[[140 127 140 123 133 120 117 128 105 141 117 134 130]
 [125 123 134 128 136 113 138 119 101 124 118 121 127]
 [134 130 133 126 133 118 126 117 102 142 130 120 119]]
->
[[125 123 134 128 136 113 138 119 101 124 118 121 127]]

[[126 126 126 127 126 126 126]
 [130 119 126 128 133 120 122]
 [122 132 127 128 121 135 130]
 [138 108 125 128 144 106 115]
 [118 138 127 127 114 141 134]
 [131 117 125 127 134 118 120]
 [123 131 127 128 122 133 130]]
->
[[130 119 126 128 133 120 122]
 [138 108 125 128 144 106 115]
 [131 117 125 127 134 118 120]]

[[124 127 138 126 127 126 138 121 119 125]
 [124 123 131 144 129 122 136 132 121 131]
 [113 128 127 122 130 121 120 127 110 133]
 [117 112 140 120 126 126 142 126 123 132]
 [127 121 123 127 128 135 107 119 125 117]
 [136 119 130 136 119 136 122 133 124 126]
 [121 126 126 127 140 125 122 113 130 130]
 [130 133 127 136 124 127 131 126 133 125]]
->
[[124 123 131 144 129 122 136 132 121 131]
 [117 112 140 120 126 126 142 126 123 132]
 [136 119 130 136 119 136 122 133 124 126]
 [130 133 127 136 124 127 131 126 133 125]]

[[121 142 123 122 146 153 124 154 136 127 107]
 [116 142 132 126 146 153 130 152 135 127 109]
 [115 143 128 126 146 153 124 152 130 130 108]
 [122 148 125 119 146 153 124 152 125 127 106]
 [117 142 133 128 146 153 128 152 133 130 109]
 [135 143 123 142 146 155 124 153 134 127 107]]
->
[[116 142 132 126 146 153 130 152 135 127 109]
 [122 148 125 119 146 153 124 152 125 127 106]
 [135 143 123 142 146 155 124 153 134 127 107]]

[[114 111]
 [107 117]
 [129 149]]
->
[[107 117]]

[[129 129 131 126 129 129 129 132 128 128]
 [128 129 129 127 128 128 126 129 129 133]
 [127 130 127 127 125 129 127 130 130 148]
 [130 130 129 130 129 131 128 126 126 105]]
->
[[128 129 129 127 128 128 126 129 129 133]
 [130 130 129 130 129 131 128 126 126 105]]

[[137 151]
 [144 113]]
->
[[144 113]]

[[146 133 142 144 112 113]
 [147 137 142 145 109 112]
 [139 112 142 142 141 116]
 [143 126 140 141 117 115]
 [125 130 123 122 120 132]
 [102 121 105 101 146 152]
 [110 129 113 111 139 144]]
->
[[147 137 142 145 109 112]
 [143 126 140 141 117 115]
 [102 121 105 101 146 152]]
---
[[104 144]
 [112 114]
 [124 130]
 [145 145]
 [117 127]
 [125 130]
 [126 128]
 [143 144]
 [149 129]
 [104 143]
 [150 129]
 [117 120]]
->
[[117 150 104 149 143 126 125 117 145 124 112 104]
 [120 129 143 129 144 128 130 127 145 130 114 144]]

[[139 130 139 135 137 138 136 137 131 136 139 134 131 135 135 138]
 [130 130 130 128 152 149 149 130 135 131 148 146 138 132 141 130]
 [135 133 135 131 148 146 146 133 136 135 143 144 138 134 140 135]
 [128 127 131 133 121 121 120 131 124 128 123 121 122 127 122 131]]
->
[[128 135 130 139]
 [127 133 130 130]
 [131 135 130 139]
 [133 131 128 135]
 [121 148 152 137]
 [121 146 149 138]
 [120 146 149 136]
 [131 133 130 137]
 [124 136 135 131]
 [128 135 131 136]
 [123 143 148 139]
 [121 144 146 134]
 [122 138 138 131]
 [127 134 132 135]
 [122 140 141 135]
 [131 135 130 138]]

[[114 140 148 139 111 141 111 110]
 [112 141 148 140 109 140 108 105]
 [132 135 146 135 138 139 133 133]
 [115 131 144 135 118 136 118 116]
 [126 115 134 121 127 118 127 130]
 [148 105 102 107 148 106 149 149]
 [139 117 112 117 140 115 144 141]
 [142 107 104 107 141 107 141 142]
 [146 113 103 111 146 111 152 151]
 [130 120 123 120 134 117 135 135]
 [105 149 156 149 112 151 105 105]]
->
[[105 130 146 142 139 148 126 115 132 112 114]
 [149 120 113 107 117 105 115 131 135 141 140]
 [156 123 103 104 112 102 134 144 146 148 148]
 [149 120 111 107 117 107 121 135 135 140 139]
 [112 134 146 141 140 148 127 118 138 109 111]
 [151 117 111 107 115 106 118 136 139 140 141]
 [105 135 152 141 144 149 127 118 133 108 111]
 [105 135 151 142 141 149 130 116 133 105 110]]

[[121 120 112 111 112 147 130 149 134]
 [128 130 136 147 134 105 134 107 114]
 [128 127 133 145 133 112 133 112 123]
 [124 126 135 157 136  99 135 100 116]
 [115 114 119 132 119 126 140 126 117]
 [124 127 130 140 130 115 131 114 120]
 [119 121 123 136 126 123 138 120 122]
 [135 136 129 116 129 137 117 140 139]
 [118 116 119 124 118 133 137 133 120]
 [122 119 120 121 118 139 132 138 129]]
->
[[122 118 135 119 124 115 124 128 128 121]
 [119 116 136 121 127 114 126 127 130 120]
 [120 119 129 123 130 119 135 133 136 112]
 [121 124 116 136 140 132 157 145 147 111]
 [118 118 129 126 130 119 136 133 134 112]
 [139 133 137 123 115 126  99 112 105 147]
 [132 137 117 138 131 140 135 133 134 130]
 [138 133 140 120 114 126 100 112 107 149]
 [129 120 139 122 120 117 116 123 114 134]]

[[ 99 121]
 [100 118]
 [138 127]
 [112 127]
 [144 125]
 [150 128]
 [130 125]
 [117 137]]
->
[[117 130 150 144 112 138 100  99]
 [137 125 128 125 127 127 118 121]]

[[122 130]
 [131 133]
 [121 130]
 [136 130]
 [128 132]
 [137 114]
 [151 131]
 [140 119]
 [140 124]
 [140 114]]
->
[[140 140 140 151 137 128 136 121 131 122]
 [114 124 119 131 114 132 130 130 133 130]]
---
[[122 141 109 123 128]
 [ 99 115 152 136 153]
 [119 137 127 127 126]
 [131 135 129 143 120]]
->
[[ 99 115 152]
 [119 137 127]]

[[132 129 102]
 [130 124 106]
 [132 111 125]
 [130 124 107]]
->
[[130 124 106]
 [132 111 125]]

[[136 139 147 101]
 [138 116 154 142]
 [125 115 143 116]]
->
[[138 116 154]
 [125 115 143]]

[[157 149 129]
 [151 147 135]
 [115 119 119]]
->
[[151 147 135]
 [115 119 119]]

[[123 141 135 114 132]
 [120 137 107 154 123]
 [128 127 113 152 124]
 [128 131 136 116 131]]
->
[[120 137 107]
 [128 127 113]]

[[151 137 143 143]
 [146 125  99 113]
 [124 133 108 121]
 [118 137 144 141]]
->
[[146 125  99]
 [124 133 108]]

[[152 132 146]
 [102 125 109]
 [110 125 107]
 [103 129 108]
 [153 130 146]]
->
[[102 125 109]
 [110 125 107]]

[[126 123 114]
 [131 135 125]
 [129 131 127]
 [130 135 125]
 [124 128 103]]
->
[[131 135 125]
 [129 131 127]]
---
[[113 111 155]
 [123 112 155]
 [107 127 138]]
->
[[112 155]
 [127 138]]

[[123 131 139 127]
 [135 127 122 128]
 [109 139 139 152]
 [147 120 115 113]
 [112 136 137 147]]
->
[[127 122]
 [139 139]]

[[130 133 137 137]
 [117 123 127 140]
 [106 126 101 125]]
->
[[123 127]
 [126 101]]

[[ 99 115 122 114 128]
 [130 125 122 141 120]
 [142 156 109 132 153]
 [154 140 135 141 120]
 [136 115 148 127 107]]
->
[[125 122]
 [156 109]]

[[103 103 104 132 132]
 [127 127 126 157 156]
 [132 132 132 102 104]
 [154 154 154 124 124]]
->
[[127 126]
 [132 132]]

[[129 127 130]
 [129 127 127]
 [103 153 148]]
->
[[127 127]
 [153 148]]

[[147 112 111 103 112]
 [128 128 128 128 128]
 [129 127 127 127 127]
 [109 144 144 151 143]]
->
[[128 128]
 [127 127]]
